Here is a tiny trained network, its code and every weight. The questions are about switching its units off for an input and a target symbol, where a switched-off unit gives its printed mean instead of its output.

import numpy as np


def w(rows, s, z=0):
    codes = np.array(rows[::2]) - 128.0
    scale = np.full(codes.shape[1], s)
    scale[-1] = z or s
    return codes * scale


def f(y):
    return np.maximum(y, 0)


def softmax(a):
    e = np.exp(a - a.max(-1, keepdims=True))
    return e / e.sum(-1, keepdims=True)


def log_softmax(a):
    a = a - a.max(-1, keepdims=True)
    return a - np.log(np.exp(a).sum(-1, keepdims=True))


def net(x, mask):
    ids = ['αγδεζηθμξπστφψω'.index(c) for c in x.split()]
    T = len(ids)
    res = E[ids] + P[:T]
    u = 0
    for l in range(3):
        q, k, v = (res @ M[l].T for M in (Q, K, V))
        z = softmax(np.where(np.tri(T) > 0, q @ k.T / 4**0.5, -1e9)) @ v
        res = res + np.where(mask[u], z, O[l][:, -1]) @ O[l][:, :-1]
        u += 1
        y = f(res @ A[l][:, :-1].T + A[l][:, -1])
        res = res + np.where(mask[u : u + 12], y, B[l][:, -1]) @ B[l][:, :-1]
        u += 12
    return log_softmax(res[-1] @ U[:, :-1].T + U[:, -1])


Q, K, V, O, A, B = {}, {}, {}, {}, {}, {}
E = w([
[136,98,211,151],'α',
[181,111,132,120],'γ',
[61,132,141,158],'δ',
[52,198,67,6],'ε',
[166,209,183,50],'ζ',
[183,207,35,89],'η',
[98,228,189,167],'θ',
[128,217,28,160],'μ',
[78,179,77,156],'ξ',
[60,108,108,108],'π',
[73,156,80,134],'σ',
[157,116,122,107],'τ',
[101,149,52,99],'φ',
[148,227,185,109],'ψ',
[125,127,120,82],'ω',
],0.015)
P = w([
[121,45,158,253],'0',
[83,77,162,233],'1',
[73,75,162,230],'2',
[48,95,157,218],'3',
[40,106,149,209],'4',
[27,118,156,203],'5',
[15,121,152,200],'6',
[18,119,143,199],'7',
],0.0034)
Q[0] = w([
[3,150,198,120],'0.h1',
[203,169,80,113],'0.h1',
[185,98,91,123],'0.h1',
[134,35,113,69],'0.h1',
],0.019)
K[0] = w([
[59,226,249,63],'0.h1',
[216,129,60,221],'0.h1',
[164,64,88,134],'0.h1',
[182,49,168,35],'0.h1',
],0.015)
V[0] = w([
[141,130,137,145],'0.h1',
[114,2,99,138],'0.h1',
[143,101,162,175],'0.h1',
[139,110,167,160],'0.h1',
],0.005)
O[0] = w([
[107,149,152,112,121],'0.h1',
[198,2,13,47,1],'0.h1',
[104,158,91,60,81],'0.h1',
[111,187,94,63,90],'0.h1',
],0.0031,0.003)
A[0] = w([
[112,28,157,50,87],'0.n1',
[193,177,65,170,6],'0.n2',
[174,101,41,65,146],'0.n3',
[218,91,100,155,23],'0.n4',
[120,149,68,103,140],'0.n5',
[203,3,90,26,46],'0.n6',
[105,165,11,93,140],'0.n7',
[220,59,75,208,140],'0.n8',
[75,47,207,98,66],'0.n9',
[150,144,47,63,137],'0.n10',
[209,90,124,129,79],'0.n11',
[111,28,108,90,47],'0.n12',
],0.0065,0.0024)
B[0] = w([
[216,98,125,111,134],'0.n1',
[127,163,222,164,160],'0.n2',
[154,136,170,143,158],'0.n3',
[189,182,74,103,130],'0.n4',
[147,66,176,129,192],'0.n5',
[152,178,197,128,133],'0.n6',
[159,5,235,134,254],'0.n7',
[65,133,65,105,146],'0.n8',
[177,169,131,176,147],'0.n9',
[134,78,209,142,179],'0.n10',
[130,145,102,88,131],'0.n11',
[164,111,81,105,131],'0.n12',
],0.011,0.0042)
Q[1] = w([
[175,182,167,240],'1.h1',
[78,96,58,42],'1.h1',
[85,170,195,141],'1.h1',
[234,42,8,117],'1.h1',
],0.014)
K[1] = w([
[140,176,225,109],'1.h1',
[179,92,20,116],'1.h1',
[83,144,167,73],'1.h1',
[207,99,65,253],'1.h1',
],0.015)
V[1] = w([
[36,181,175,3],'1.h1',
[83,88,142,116],'1.h1',
[41,185,109,32],'1.h1',
[56,134,137,68],'1.h1',
],0.0059)
O[1] = w([
[212,151,2,175,250],'1.h1',
[129,120,51,122,197],'1.h1',
[210,110,116,157,72],'1.h1',
[184,118,53,146,168],'1.h1',
],0.0075,0.0023)
A[1] = w([
[77,73,116,141,54],'1.n1',
[97,75,116,211,41],'1.n2',
[180,76,127,22,78],'1.n3',
[88,208,156,95,2],'1.n4',
[82,137,70,153,104],'1.n5',
[72,57,88,43,86],'1.n6',
[153,134,156,162,55],'1.n7',
[111,166,121,168,17],'1.n8',
[161,175,170,47,51],'1.n9',
[82,113,122,232,95],'1.n10',
[183,131,151,168,25],'1.n11',
[142,183,129,1,63],'1.n12',
],0.0094,0.0039)
B[1] = w([
[140,220,135,127,182],'1.n1',
[130,183,154,58,212],'1.n2',
[161,131,107,240,162],'1.n3',
[166,90,35,165,142],'1.n4',
[107,107,144,179,157],'1.n5',
[200,73,9,73,195],'1.n6',
[72,127,84,128,160],'1.n7',
[249,84,122,130,144],'1.n8',
[144,190,184,25,148],'1.n9',
[9,130,81,93,253],'1.n10',
[59,115,60,136,163],'1.n11',
[34,130,57,24,144],'1.n12',
],0.012,0.0043)
Q[2] = w([
[219,170,116,40],'2.h1',
[233,177,147,22],'2.h1',
[158,176,230,29],'2.h1',
[91,117,10,173],'2.h1',
],0.011)
K[2] = w([
[119,44,147,114],'2.h1',
[117,10,176,111],'2.h1',
[91,120,227,126],'2.h1',
[136,120,2,122],'2.h1',
],0.015)
V[2] = w([
[161,182,128,123],'2.h1',
[69,56,119,187],'2.h1',
[87,75,142,222],'2.h1',
[185,218,164,254],'2.h1',
],0.0072)
O[2] = w([
[152,175,170,107,103],'2.h1',
[60,63,98,202,165],'2.h1',
[71,108,127,225,119],'2.h1',
[135,255,249,203,4],'2.h1',
],0.0068,0.0032)
A[2] = w([
[82,83,179,75,115],'2.n1',
[147,123,92,182,125],'2.n2',
[87,190,88,146,120],'2.n3',
[154,121,116,166,162],'2.n4',
[38,114,172,119,145],'2.n5',
[227,48,190,184,116],'2.n6',
[110,134,252,154,191],'2.n7',
[159,186,118,110,1],'2.n8',
[157,168,247,155,81],'2.n9',
[134,105,247,189,106],'2.n10',
[48,141,162,175,91],'2.n11',
[126,164,112,145,132],'2.n12',
],0.011,0.0075)
B[2] = w([
[181,198,91,187,211],'2.n1',
[87,98,96,165,169],'2.n2',
[141,125,156,49,218],'2.n3',
[111,123,172,167,162],'2.n4',
[99,210,98,193,255],'2.n5',
[48,179,192,48,162],'2.n6',
[221,37,102,204,211],'2.n7',
[60,47,106,175,140],'2.n8',
[174,249,105,137,160],'2.n9',
[79,65,82,50,173],'2.n10',
[145,79,234,69,240],'2.n11',
[118,87,108,95,162],'2.n12',
],0.016,0.0074)
U = w([
[144,59,106,201,61],'α',
[123,132,125,140,67],'γ',
[90,204,164,131,176],'δ',
[12,72,126,130,79],'ε',
[128,203,119,2,138],'ζ',
[189,164,107,164,62],'η',
[166,64,209,117,239],'θ',
[126,156,170,221,137],'μ',
[100,210,143,145,104],'ξ',
[161,58,45,129,136],'π',
[91,179,42,182,62],'σ',
[136,138,135,133,102],'τ',
[129,129,119,137,63],'φ',
[196,183,171,113,255],'ψ',
[131,119,114,141,155],'ω',
],0.0071,0.0028)

Each question gives the input, a string of symbols that net reads in full, and the target symbol t.
The units are the heads (4 rows each of Q, K, V and O) and the neurons (one row each of A and B). Each row of codes is followed by its name. A weight is (code - 128) times the scale printed after its matrix; where a second scale follows, it is the last column's (O, A, B and U).
mask holds one flag per unit, layer by layer, with each layer's heads first. A switched-off unit (its flag False) gives its mean, the last column of its rows in O or B, instead of its output. The means were averaged over made-up inputs and are rounded, as every weight is.
A unit's drop is (log p(t) with every unit on - log p(t) with that unit switched off) / (log p(t) with every unit on - log p(t) with every unit switched off).
The circuit of an input: a set's keep is (log p(t) with only the set's units on - log p(t) with every unit switched off) / (log p(t) with every unit on - log p(t) with every unit switched off). Starting from the 12 units with the biggest drops (on a tie, the unit counted first), units are removed one at a time, each time the one whose removal leaves the highest keep (on an exact tie, the one counted first), for as long as the keep stays at least 0.8.
circuit, biggest first: the units of the circuit, biggest drop first
unit that matters most: the unit with the biggest drop
top k neurons: the k neurons with the biggest drops, biggest first
top k neurons in layer l: the k neurons of layer l with the biggest drops, biggest first
input ε α ε φ α, target ε: top neuron	[1.n11]
input ε δ ε π ζ ψ φ μ, target ψ: top 3 neurons	[0.n7, 1.n4, 1.n6]
input φ φ φ ω, target π: circuit, biggest first	[1.h1, 1.n6, 2.h1, 0.h1]
input θ μ μ θ φ α μ σ, target θ: circuit, biggest first	[2.h1, 2.n11, 2.n7, 1.n6]
input φ θ π π ζ ζ, target ζ: top 2 neurons	[1.n12, 2.n7]
input δ δ π, target π: circuit, biggest first	[0.h1, 1.n6, 2.h1]
input φ σ μ φ ζ ξ, target ζ: circuit, biggest first	[0.n7, 2.h1, 2.n7, 1.n12]
input φ φ φ σ τ, target π: top 2 neurons	[0.n7, 1.n6]
input φ μ φ φ ω φ, target π: circuit, biggest first	[1.n6, 1.h1, 2.h1, 0.h1]
input π ε μ ζ ω δ, target ζ: top 2 neurons in layer 1	[1.n12, 1.n10]
input ψ θ μ γ α π δ, target θ: circuit, biggest first	[2.n11, 2.h1, 1.n6]
input σ ζ φ τ σ, target ζ: circuit, biggest first	[2.h1, 0.n7, 2.n7, 1.n12]
input α φ ξ φ φ τ ω, target π: circuit, biggest first	[1.n6, 2.h1, 0.h1, 0.n2]
input ζ γ φ ζ δ, target ζ: top 2 neurons	[1.n10, 0.n7]
input θ μ μ, target θ: top 2 neurons	[2.n11, 2.n7]
input φ ξ ζ τ μ μ ω σ, target ζ: top 2 neurons in layer 0	[0.n7, 0.n5]
input φ π η, target η: top 4 neurons in layer 2	[2.n7, 2.n9, 2.n1, 2.n5]
input φ θ θ α ξ φ τ π, target θ: unit that matters most	2.h1
input ε ζ φ φ ζ η, target ζ: top 2 neurons	[0.n7, 0.n10]
input φ φ ζ θ δ φ σ, target θ: top 4 neurons in layer 2	[2.n11, 2.n7, 2.n3, 2.n1]
input ζ ζ φ μ φ μ ε η, target ε: unit that matters most	1.h1
input δ ε π, target ε: top 3 neurons	[0.n7, 1.n5, 2.n1]
input ε ζ τ ε δ δ, target ε: top 4 neurons	[1.n10, 1.n5, 2.n2, 2.n1]
input σ φ σ τ, target π: top 3 neurons	[0.n7, 2.n5, 0.n8]
